Here is a tiny trained network, its code and every weight. The questions are about switching its units off for an input and a class, where a switched-off unit gives its printed mean instead of its output.

import numpy as np


def w(rows, s, z=0):
    codes = np.array(rows[::2]) - 128.0
    scale = np.full(codes.shape[1], s)
    scale[-1] = z or s
    return codes * scale


def norm(h):
    return h / np.sqrt((h * h).mean(-1, keepdims=True) + 1e-5)


def f(y):
    return np.maximum(y, 0)


def log_softmax(a):
    a = a - a.max(-1, keepdims=True)
    return a - np.log(np.exp(a).sum(-1, keepdims=True))


def net(x, mask):
    res = np.array(x, float).reshape(1, 8) / 4 @ E
    u = 0
    for l in range(2):
        y = f(norm(res) @ A[l][:, :-1].T + A[l][:, -1])
        res = res + np.where(mask[u : u + 11], y, B[l][:, -1]) @ B[l][:, :-1]
        u += 11
    return log_softmax(norm(res)[-1] @ U[:, :-1].T + U[:, -1])


A, B = {}, {}
E = w([
[102,142,111,147,179,148,192,151,166,76],'x0',
[82,130,115,145,153,82,220,184,103,155],'x1',
[146,209,103,2,161,44,155,188,117,72],'x2',
[118,84,160,128,103,49,31,163,19,102],'x3',
[45,104,55,138,160,125,143,74,201,60],'x4',
[180,134,87,99,253,118,121,105,105,132],'x5',
[192,173,153,85,206,78,85,128,131,160],'x6',
[115,96,105,153,51,208,163,122,137,101],'x7',
],0.0043)
A[0] = w([
[64,81,63,128,63,135,85,53,129,32,21],'0.n0',
[143,64,116,212,96,180,100,89,84,130,113],'0.n1',
[126,113,189,117,34,126,73,212,53,170,133],'0.n2',
[40,100,96,171,199,172,135,171,190,103,2],'0.n3',
[130,113,92,169,144,87,185,185,182,203,105],'0.n4',
[120,176,81,111,130,134,253,126,193,85,95],'0.n5',
[178,147,158,153,151,169,107,92,186,120,70],'0.n6',
[154,142,61,110,159,197,183,163,152,94,32],'0.n7',
[66,191,79,109,134,66,153,190,72,103,197],'0.n8',
[1,91,25,181,154,164,95,81,176,52,62],'0.n9',
[72,150,105,148,30,166,83,167,102,73,85],'0.n10',
],0.005,0.0047)
B[0] = w([
[56,82,62,17,2,105,141,124,179,212,190],'0.n0',
[117,93,103,126,153,152,87,136,118,169,239],'0.n1',
[87,139,129,200,177,146,132,152,110,88,252],'0.n2',
[146,100,139,231,162,72,132,96,142,102,164],'0.n3',
[123,201,152,171,106,128,156,140,127,165,177],'0.n4',
[111,61,46,154,144,147,138,143,56,141,218],'0.n5',
[190,112,132,115,96,200,85,105,152,146,159],'0.n6',
[202,132,88,125,104,155,175,111,30,98,163],'0.n7',
[176,135,168,137,122,165,84,108,190,160,238],'0.n8',
[96,74,100,123,93,61,131,106,226,123,241],'0.n9',
[147,102,115,90,32,99,100,142,139,78,193],'0.n10',
],0.0059,0.0044)
A[1] = w([
[147,76,99,172,211,109,235,112,182,67,12],'1.n0',
[101,98,119,187,57,215,164,143,133,127,115],'1.n1',
[177,166,34,75,157,141,206,133,95,117,50],'1.n2',
[53,138,192,119,66,66,168,164,93,24,103],'1.n3',
[155,155,87,41,170,189,239,106,140,69,38],'1.n4',
[167,211,159,2,220,42,71,139,92,105,118],'1.n5',
[157,122,165,101,149,190,25,19,183,142,82],'1.n6',
[96,158,192,104,62,129,112,197,100,58,4],'1.n7',
[106,83,136,124,97,121,138,162,69,212,111],'1.n8',
[63,192,187,122,117,118,232,119,107,197,47],'1.n9',
[133,77,210,160,138,104,109,117,55,139,95],'1.n10',
],0.0067,0.0039)
B[1] = w([
[109,219,108,164,175,206,146,69,123,50,192],'1.n0',
[146,144,152,74,199,60,116,125,124,134,253],'1.n1',
[127,133,79,56,73,143,127,109,32,130,185],'1.n2',
[195,138,171,143,84,177,125,53,154,126,174],'1.n3',
[124,135,113,77,89,200,106,155,10,140,179],'1.n4',
[141,140,71,76,179,5,39,151,219,120,245],'1.n5',
[149,151,179,124,145,158,178,160,135,175,221],'1.n6',
[254,182,187,168,86,119,170,89,112,52,160],'1.n7',
[101,130,132,153,124,113,137,172,124,81,190],'1.n8',
[69,170,197,117,113,40,205,192,139,113,156],'1.n9',
[91,89,58,104,129,159,125,128,91,116,195],'1.n10',
],0.008,0.0056)
U = w([
[216,135,212,123,170,239,100,120,181,239,87],'0',
[67,162,69,230,209,168,193,56,201,80,65],'1',
[180,176,77,54,198,4,3,170,182,135,158],'2',
[77,32,130,203,156,153,34,197,18,144,97],'3',
[241,146,215,166,31,119,79,140,102,42,121],'4',
[87,197,211,174,144,39,222,216,125,143,35],'5',
[62,26,82,89,36,101,99,89,239,146,250],'6',
[141,190,36,23,124,205,166,122,19,112,133],'7',
],0.011,0.0022)

Each question gives the input, the list of numbers given to net, and the class t.
The units are the neurons (one row each of A and B). Each row of codes is followed by its name. A weight is (code - 128) times the scale printed after its matrix; where a second scale follows, it is the last column's (A, B and U).
mask holds one flag per neuron, layer by layer. A switched-off neuron (its flag False) gives its mean, the last column of its row in B, instead of its output. The means were averaged over made-up inputs and are rounded, as every weight is.
A unit's drop is (log p(t) with every unit on - log p(t) with that unit switched off) / (log p(t) with every unit on - log p(t) with every unit switched off).
The circuit of an input: a set's keep is (log p(t) with only the set's units on - log p(t) with every unit switched off) / (log p(t) with every unit on - log p(t) with every unit switched off). Starting from the 12 units with the biggest drops (on a tie, the unit counted first), units are removed one at a time, each time the one whose removal leaves the highest keep (on an exact tie, the one counted first), for as long as the keep stays at least 0.8.
circuit, biggest first: the units of the circuit, biggest drop first
k most important neurons: the k neurons with the biggest drops, biggest first
top k neurons in layer l: the k neurons of layer l with the biggest drops, biggest first
drop of u: that unit's drop, to one decimal
input [2,1,-3,-7,-6,1,-4,-5], class 5: circuit, biggest first => (1.n9)
input [-4,7,0,-8,0,-1,-1,1], class 7: 2 most important neurons => (0.n5 1.n2)
input [-6,7,-6,-2,5,-5,0,-6], class 5: circuit, biggest first => (0.n4 1.n9)
input [-2,5,-5,0,3,-7,3,-1], class 5: circuit, biggest first => (1.n5 1.n1)
input [0,-7,2,-5,-2,-4,-1,5], class 0: top 2 neurons in layer 1 => (1.n5 1.n2)
input [7,3,2,7,3,5,-8,-2], class 1: top 2 neurons in layer 1 => (1.n0 1.n5)
input [6,0,-8,3,-2,6,-7,-2], class 1: circuit, biggest first => (0.n9 1.n0)
input [-2,6,6,0,-2,-6,5,6], class 4: 2 most important neurons => (1.n7 1.n3)
input [-6,-7,-7,7,5,-8,7,1], class 3: 3 most important neurons => (1.n5 0.n9 0.n2)
input [4,-3,-5,1,4,5,8,1], class 0: 2 most important neurons => (1.n6 0.n6)
input [-2,-6,-7,1,5,4,7,7], class 0: 2 most important neurons => (1.n6 1.n5)
input [2,2,-3,1,-1,-4,8,3], class 5: circuit, biggest first => (1.n5 0.n8)
input [1,6,-4,8,6,-5,2,-8], class 3: 2 most important neurons => (1.n5 0.n0)
input [-1,-7,1,-4,3,1,2,0], class 0: circuit, biggest first => (1.n6)
input [2,0,-2,3,-1,1,-5,-3], class 3: top 2 neurons in layer 1 => (1.n5 1.n8)
input [-5,-3,3,-3,-4,0,-6,8], class 4: 2 most important neurons => (0.n10 1.n5)
input [-2,-5,-2,-2,-1,-5,-3,-5], class 0: 2 most important neurons => (1.n5 1.n6)
input [6,0,3,-7,3,6,6,-7], class 7: 2 most important neurons => (1.n4 1.n2)
input [-1,-8,-6,3,-5,-3,-2,8], class 3: circuit, biggest first => (0.n1 0.n2)
input [8,-5,-4,0,5,1,8,-4], class 1: circuit, biggest first => (1.n0)
input [-3,-2,-6,-7,5,5,5,6], class 0: 3 most important neurons => (0.n6 1.n6 0.n2)
input [0,-7,3,-8,1,-7,6,5], class 7: top 2 neurons in layer 0 => (0.n8 0.n5)
input [8,-2,-1,-5,-8,-1,3,5], class 7: drop of 0.n3 => 0.0
input [-6,7,-8,-5,-6,-3,2,4], class 5: drop of 1.n9 => 0.2
input [2,-6,2,-5,6,3,3,3], class 7: drop of 1.n4 => 0.1
